Each row is shifted at random along 7 fixed directions that mean nothing.
Known rows, with every way that one mark hangs from another
[Y K [R N] X]: [191, 80, -298, -99, 53, 136, -112, 289, -163, -202, -98, 33, 259, -153, 197, -28, 191, 139, -374, -146, 10, -69, -318, -91, -362, 281, 171, 36, -106, -76, -77, -42, 86, 192, 254, -59, -87, 142, -93, 208, 7, 325]
[C [Y [J F] K [N R] V X]]: [83, 343, -248, -1, 76, 69, -304, 2, 0, -83, -104, -42, 262, -97, 16, -297, 203, 185, -223, 23, 631, 203, 67, 188, -488, 334, 227, 94, -58, 134, 144, -21, 333, 124, 96, -30, -105, -42, -257, -164, -233, 365]
[N [C [Y [J [X [K F]]] V]] R]: [-9, -76, -152, -217, -102, -110, -80, 191, -90, 199, -104, -158, 213, -172, 108, 102, -73, -172, 318, 144, 74, 59, -306, -55, 70, -423, 84, -86, 111, 81, 71, -33, -349, 9, 43, 26, 169, 130, 224, -162, 267, -126]
[J [F K V]]: [-204, -230, 35, -279, 123, 84, 35, -121, -3, -13, 18, 156, -6, -255, 387, 234, 12, 175, -163, 29, -87, -184, -38, -209, 140, -110, -53, -16, 143, -52, -161, 63, 44, 100, 232, 200, 335, -69, -261, 169, 181, 24]
[J [F V [Y R X]]]: [17, -390, -164, -170, -10, 43, 136, 376, 6, 56, -21, -3, 332, 97, 104, 191, -3, 6, -311, -145, -63, -76, -548, -212, 1, 644, 88, 71, -17, 259, -8, -35, -16, 148, 222, -18, 67, -47, -53, 5, 137, 96]
[X [C N Y] J]: [11, 353, 29, 98, 204, -147, -2, 99, -141, -74, 219, 134, 157, 20, -313, -418, 24, -104, -458, -144, 463, -22, 111, 32, -258, 353, 86, 254, -237, 144, 158, -75, 160, 187, 209, 40, -91, -364, 63, 165, -293, -106]
[K F [X C J]]: [112, 113, 87, -134, 169, -51, -504, -65, -214, 124, -54, -225, 334, -384, 243, 190, 105, -43, -336, -32, -425, -417, -152, -119, -155, 291, 182, 71, -185, -296, 82, 178, 183, 401, 90, 328, 223, -165, -218, 139, 179, -436]
[K [F [C J] [R N]] X]: [-158, 8, 276, -62, -184, -123, -211, -77, 73, 136, 112, -165, 269, -141, 23, 232, -269, -139, -240, -106, -570, -278, -308, 132, 145, 495, 187, -64, 4, -4, 133, -93, 152, 198, 131, 126, 339, 50, -129, 109, 19, -241]
[N [C [J X]] R]: [-335, 234, 239, -144, 4, -144, -80, -54, 340, 144, 33, -182, -55, -195, 39, -144, -166, -16, -87, 52, -19, 227, 326, 149, -82, -294, 321, 14, 103, 95, -156, 145, -3, 148, 185, 111, 191, -29, -108, 162, 47, -238]
[C [J [F K V] X] [N R] Y]: [-273, 120, 106, -113, 202, -125, -131, -188, 93, 165, 107, -29, 182, -222, 94, -206, 45, 110, -55, 129, 346, 162, 300, -21, -126, -74, 269, 266, 98, 281, -6, 78, 189, 129, 9, 82, 55, 82, -85, 238, -518, 145]
[J [X [C [Y K V]]]]: [-254, 97, -40, 93, 72, -158, 182, 138, -313, -23, 232, 28, 175, 87, -177, 164, -27, 114, 188, -54, 480, -41, 15, 63, -153, -252, -6, 162, 162, 210, 415, -185, -258, 0, 279, 7, 194, 89, -89, -105, 128, -209]
[K [X [J [F C R]]]]: [13, -115, -26, -99, -162, -97, 435, 137, -377, -26, 116, 162, -91, 122, -54, 201, -77, -62, 90, -116, 176, 19, -391, -218, 48, -199, -318, 79, -67, 155, 169, -387, -372, -149, 265, -68, 132, -174, 112, -151, 102, 8]
[K [F [N [C J] R] V Y] X]: [105, -108, -24, -191, -202, 103, 39, -521, -83, 6, 82, 105, -18, -92, 204, 182, -32, -40, 149, -21, 0, -79, -154, -45, 1, -270, -256, -109, -139, -105, -150, -410, 95, -34, 140, 47, 271, -72, -164, -469, 24, 108]
[F [N C] V Y]: [-17, -475, 2, -181, -139, 24, -172, 11, 396, 115, 66, -186, 454, 4, 170, 352, -36, 22, -178, -5, 155, -29, -468, 86, -43, 581, -75, -242, -80, 44, -170, -24, 179, 130, 1, 8, 196, 168, -133, -113, -135, -76]
[J [F [C N] R]]: [26, -10, 230, -171, -2, 69, 7, 68, 83, -211, 130, 254, -75, -41, 91, -303, -16, 124, -854, -313, -166, 85, 107, -85, -48, 698, 78, 128, -74, 33, -357, 79, 320, 200, 367, 116, 48, -424, -161, 521, -24, 185]
[Y V [X [C [J [F K [N R]]]]]]: [-15, 76, -147, -145, -41, 2, 114, 333, -283, -130, 39, 53, 150, 3, 140, 62, -6, 53, -104, 7, 422, -151, -86, -137, -124, -100, -30, 37, 12, 101, 95, 13, -174, 187, 49, 34, 56, 104, 240, 213, 31, 85]
[N [C [Y [J X] K]] R]: [109, 69, -114, -155, -122, -23, -2, 183, -147, 25, 59, 24, 65, -33, 55, -144, -2, -42, -181, -65, 205, 328, -86, -64, -132, -133, 8, 15, -49, 41, -108, -10, -255, 128, 200, -65, 13, -132, 199, 127, -47, 29]
[R [N [C [J [F V Y] X]]]]: [-35, 7, 125, -179, 20, -11, 259, 31, 240, -84, 121, 101, -311, 68, -216, -166, -64, 9, -284, -46, 346, 348, 41, -18, -172, 252, -120, 32, -154, 172, -416, -113, 81, -158, 261, -20, 150, -159, 88, 78, -82, 233]
[R [N [C J]]]: [-157, 66, 39, -150, 116, -65, 244, 118, 85, -97, 68, 12, -182, 25, -48, 98, -44, 56, -110, 68, 345, 132, 107, -118, -38, -367, -143, -60, -65, 21, -335, -1, -229, -16, 210, 68, 184, 214, 263, 190, 172, 58]
[N [C J Y] R]: [-56, 365, -6, 49, 123, -58, 242, -328, 146, -108, 200, 220, 311, -162, 43, -373, 40, 22, -212, -220, 280, 99, 246, 297, -270, -352, 224, 77, 33, -21, -55, -386, 147, 315, 357, 27, -27, -240, -59, -307, -99, 30]
[F J [N C R]]: [-252, 55, 217, -79, -168, -79, 57, -319, 509, 34, 39, -24, -80, -69, -6, 88, -124, 157, 193, 50, 367, 228, 201, 306, -109, -469, -61, -240, 60, 38, -204, -215, 113, -123, 100, -7, 251, 152, -497, -366, 118, -19]
[J [F N R] [X K]]: [-71, -261, 340, -41, -36, -150, 50, 55, 114, 3, 219, 153, 272, -127, 82, -73, -47, 86, -415, -300, -277, -150, -216, 113, -15, 763, 281, 278, 181, 151, 143, -109, 348, 151, 267, 106, 138, -307, -508, 452, 91, -233]
[Y [K F X] V]: [-31, -66, -149, -275, -163, 38, -220, -36, -334, 69, -128, -71, -68, -218, 113, 145, -102, -131, 128, 140, -139, -89, -346, -141, 62, -163, 70, -88, -126, 84, 94, 54, -95, -97, 66, 13, 261, 116, 34, -206, 5, -27]
[Y K [R N]]: [92, 118, -166, -161, 28, 100, 30, 132, -28, -179, -81, 164, -143, -78, 96, -212, 120, 118, -351, -93, 102, 140, -107, -152, -247, 40, 34, -3, -172, -1, -239, -46, 153, -54, 325, -69, -40, -5, -62, 114, 157, 350]
[X J [K [F [C Y] V] [N R]]]: [-210, 122, 188, -64, 22, -107, -166, -259, -41, 85, 4, 90, -116, -32, 59, -1, -199, -240, 130, 195, 86, -200, 35, 19, 202, -470, 68, -52, 15, -4, 283, -133, 55, -48, 66, 131, 236, -204, -190, -203, 262, -197]
[N [C [Y K X]] R]: [-51, 248, -30, -108, -178, -11, -110, -19, 40, -11, 67, -1, -61, -54, -105, -357, -187, -192, -209, -86, 44, 398, 126, 119, -156, 49, 169, 39, -82, 142, -77, -45, -33, 119, 255, -98, 50, -316, -86, 130, -297, -24]
[N [C J [Y [K F] V X]] R]: [114, 249, -124, -256, -177, -6, -77, 333, -236, -27, -26, -16, -233, 179, 55, -291, -21, -93, -309, 87, 432, 519, 203, -264, -215, -237, -51, 53, -279, 144, -314, 232, -302, 154, 14, -131, -111, -96, 500, 263, -237, 234]
[X [J F] K]: [-55, 123, 93, -106, 85, -140, 253, -228, 49, -16, 35, 346, -235, -268, -174, -385, -159, -283, -74, -90, -8, -96, -211, 94, 44, 103, 170, 258, -29, 158, 168, -355, 283, -239, 314, 42, 117, -693, -445, -273, 100, -33]
[Y J [K [F C] [N R] X] V]: [151, 72, -8, -205, -198, 149, -417, 55, -329, -18, -55, -27, -29, -33, 239, -22, 4, 46, -386, 65, 47, 69, -150, -79, -63, 53, 76, -215, -155, -126, 39, 198, 78, 157, -37, 55, 102, 87, 260, 91, 52, 79]
[F R [Y [J X] N V]]: [-146, -21, -6, -230, -206, 110, -168, 111, 159, 21, -135, -72, -181, -71, 226, 95, -105, 126, -260, 91, -7, 45, -126, -88, 138, 582, 88, -106, 140, -88, -150, 169, 251, -137, 5, 100, 170, 46, -101, 191, 251, 382]
[C [J F] [Y K [N R] V X]]: [-113, 263, -227, -44, -7, -72, -44, -4, -6, 98, -66, -75, 225, -110, -131, -256, -30, -47, 145, 156, 639, 126, -102, 162, -208, 83, 320, 193, -11, 412, 346, -138, 83, -26, 70, -97, -9, 73, -105, -309, -475, 357]
[F J [K X] R [Y [N C] V]]: [-38, -267, -45, -355, -465, 70, -366, 163, 75, 151, -114, -186, -63, 0, 511, 508, -99, 192, -39, 253, 19, 218, -227, -228, 161, 203, -253, -445, 46, -323, -155, 231, -26, -87, -351, -24, 302, 245, 42, 366, -178, 366]
[Y [J X] K V]: [55, 73, -64, -187, -47, 61, -140, 341, -258, -87, 5, 62, -70, -50, 92, -107, 87, 197, -546, -31, 292, 172, -161, -65, -223, 406, 126, 36, -64, 52, -96, 292, 79, 69, 48, -13, -12, 29, 206, 177, 19, 176]
[R [N [C Y]]]: [56, -253, -174, -148, 52, -30, 281, -13, 3, -7, 41, 44, 313, -315, -96, 156, -85, -188, 189, -68, -9, -184, -633, 49, 115, 2, -23, -87, 49, 31, -13, -418, -221, -87, 320, 50, 268, 108, 137, -227, 71, 4]
[K [F V] X]: [200, -116, 28, -145, 101, 22, -256, -74, -151, -64, -1, -31, 259, -29, 242, 148, 246, 115, -409, -157, -111, -63, -130, -184, -346, 182, -139, -10, -313, -99, -212, -34, 197, 316, 138, 120, 76, -106, -51, -96, 93, -142]
[J [F [K X] [V N]]]: [-243, -180, 167, -155, 72, 45, -19, -148, -3, -34, 155, 129, 63, -76, 329, 109, -32, 249, -394, -68, -14, -99, 159, -95, 2, 76, -44, -17, 84, -10, -92, 92, 169, 292, 189, 145, 261, 10, -371, 435, -71, -139]
[X [C J [Y [K F] N R]]]: [-83, 361, -188, 85, 113, -109, -50, -22, -125, 19, 106, 40, 303, -106, -140, -187, 15, -24, -8, -2, 445, -197, -28, 128, -141, -105, 170, 146, -34, 71, 406, -208, 80, 119, 241, 29, 76, 32, -109, -232, -67, 72]
[N [C [J F] [Y K X]] R]: [-194, 169, -70, -74, -101, -186, 1, 29, 241, 267, -13, -211, 184, -83, -158, -96, -139, -188, 370, 127, 324, 320, -72, 205, -194, -330, 251, 71, 25, 364, 186, -176, -174, -24, 140, -149, 112, 20, -187, -309, -295, -16]
[N [C [J F] [Y V]] R]: [-143, 216, -31, -257, -22, -32, 38, -238, 242, 131, -112, -24, -104, -335, 30, -292, -93, -149, 233, 137, 203, 260, 105, 110, -70, -417, 203, 25, 57, 136, -160, -149, 50, -101, 183, 38, 150, -165, -110, -402, -42, 170]

Rows
[34, 319, 32, 6, -92, 109, -40, -293, -452, -234, 250, 331, -199, 159, -32, -144, -30, 96, -469, -160, 161, -44, 306, -80, -14, -28, -247, 43, -181, -175, -66, -195, 154, 200, 221, 81, 169, -235, -12, -145, -15, 166] => [K [F J V] [X [C [Y N R]]]]
[-81, 19, -152, -194, -122, 114, -136, -187, -35, -76, 49, 32, -135, -98, 33, 120, -175, -5, -87, 37, 196, 130, -69, -6, 48, 56, -84, -127, -39, -28, -74, -25, 0, -180, 202, -4, 245, -45, -201, -13, -206, 294] => [F [C N] [Y K]]
[-35, 177, -109, -144, -384, 61, -241, -13, -295, 57, -18, 29, -230, -144, -143, -159, -276, -158, -4, 157, 48, -178, -339, 67, 311, 201, 92, -109, -25, 85, 322, -15, 46, -221, 57, 3, 304, 98, 137, -36, -77, 230] => [Y J [K [F R] [X C]] N V]
[-385, 222, 133, 3, 83, -246, 65, -22, 463, 179, 39, -224, 260, -40, 5, 34, -80, 21, 194, 75, 256, 133, 243, 247, -194, -677, 263, -84, 97, 190, 29, -60, -97, 183, 177, 29, 145, 210, -112, -174, 154, -307] => [N [C J] R]
[-181, -11, 124, -101, -203, 202, -249, 151, -227, -110, 91, 19, -373, 518, 75, 114, -236, 67, -561, 48, 67, 146, 222, -259, 211, 172, -139, -212, -102, -37, -86, 241, -71, 155, 40, 64, 189, 111, 256, 297, 320, 102] => [K [F C V [Y J R X]] N]
[-173, 216, -84, -144, -160, 63, -224, -14, 38, -34, -63, -22, -125, -115, -47, -153, -175, 35, -122, 63, 328, 201, -53, 189, -91, 192, 28, -130, 60, 71, 53, -17, 163, -151, 138, -50, 139, 60, -259, -251, -19, 279] => [F [C [Y J K R [V N]]]]
[2, 8, -185, -29, 96, -18, 85, 13, 22, -48, -7, 83, 369, -210, -67, -192, -9, -92, -193, -199, -58, -49, -403, 75, -101, 453, 210, 83, 13, 113, 111, -328, 203, 69, 309, -2, -5, -84, -96, -222, 66, 85] => [C [Y [R N]]]
[86, 272, -208, -134, -65, -11, -92, 180, -139, -186, -80, 148, -291, -91, -197, -517, -55, -221, -82, -85, 126, 180, -41, -88, -224, 53, 20, 191, -134, 114, 39, -199, 174, -202, 206, -109, -76, -325, -167, 110, -32, 270] => [Y R [X [C N] K]]
[-180, -14, 151, -133, 265, -21, -176, -143, 182, 69, 94, -16, 294, -284, 272, -10, 174, 254, -405, 12, 85, -115, 140, -15, -142, 281, 374, 227, 60, 25, -212, 189, 381, 263, 65, 177, 68, 160, -214, 277, -370, 229] => [C [J [F R V [Y K]] X] N]
[45, 66, -212, -169, -32, 38, -364, 332, 15, -45, -218, -142, -52, -10, 108, -219, 129, 178, -325, 78, 258, 196, -60, -196, -207, 125, 108, -60, -207, 92, -32, 276, 72, -14, 172, -29, -52, 171, -9, 352, 68, 239] => [Y K N R]
[3, -342, 119, -282, 17, -11, -72, 131, -48, 119, 92, 35, 69, -281, 117, 105, 27, 84, -126, -60, -49, -67, -308, -140, -59, 496, -33, 140, 98, 109, 36, 24, 75, -36, 232, 137, 341, -318, -291, 276, -41, -77] => [J [F K V] [X C]]
[-12, 357, -133, -156, -48, 21, -504, 86, 161, 105, -294, -300, -9, -283, -53, -225, 30, -19, 198, 315, 530, -13, 19, 156, -359, 107, 308, -7, -106, 222, 247, 177, 225, -139, 53, 41, 126, -47, -394, -30, -231, 214] => [Y K [N R] V [X C [J F]]]
[-96, -23, 17, -73, 85, -47, 149, 86, 96, -27, 121, 17, 123, -92, -151, 7, -115, -49, -229, -70, 69, 16, -181, 66, 39, 248, 72, -12, 30, 73, -115, -97, -56, 76, 269, 77, 209, 60, 102, 142, 77, -49] => [R [N [C [Y [J F]]]]]
[-53, 350, 229, 120, 102, -211, -53, 101, -22, -67, 284, 273, 101, 212, -83, -297, 29, -45, -528, -88, 518, -95, 261, 59, -204, 384, 4, 308, -113, 54, 216, -35, 394, 247, 111, 32, -64, -533, -301, 278, -85, -96] => [X [C Y] [J [F N R V]] K]
[-379, 237, 198, 104, 179, -337, -83, -93, 189, 170, 30, -57, 105, -19, -150, 30, -173, -175, 123, 103, 26, -255, 36, 194, -28, -256, 300, 98, 11, 191, 409, -81, 155, 14, 89, 86, 188, -115, -434, -240, 348, -499] => [X J [K F]]
[-212, -232, 87, -187, -125, -28, -282, 110, 21, 136, 117, -117, 362, 60, 384, 386, -108, 79, -97, 196, 357, 29, -167, -76, 112, -120, -178, -316, 98, -17, 175, 99, -155, 232, -132, 34, 243, 262, 275, 243, -288, 1] => [F [C J Y] [K [N R]] V]
[-76, -75, 184, -252, -182, 43, -133, -258, 113, 51, -21, 33, -169, -246, 103, 29, -242, -69, -181, -6, -362, -114, -53, -2, 257, -3, 81, -141, -45, -79, -283, 31, 61, 38, 136, 166, 349, -33, -232, -35, 262, -110] => [K [F J [N C R]]]
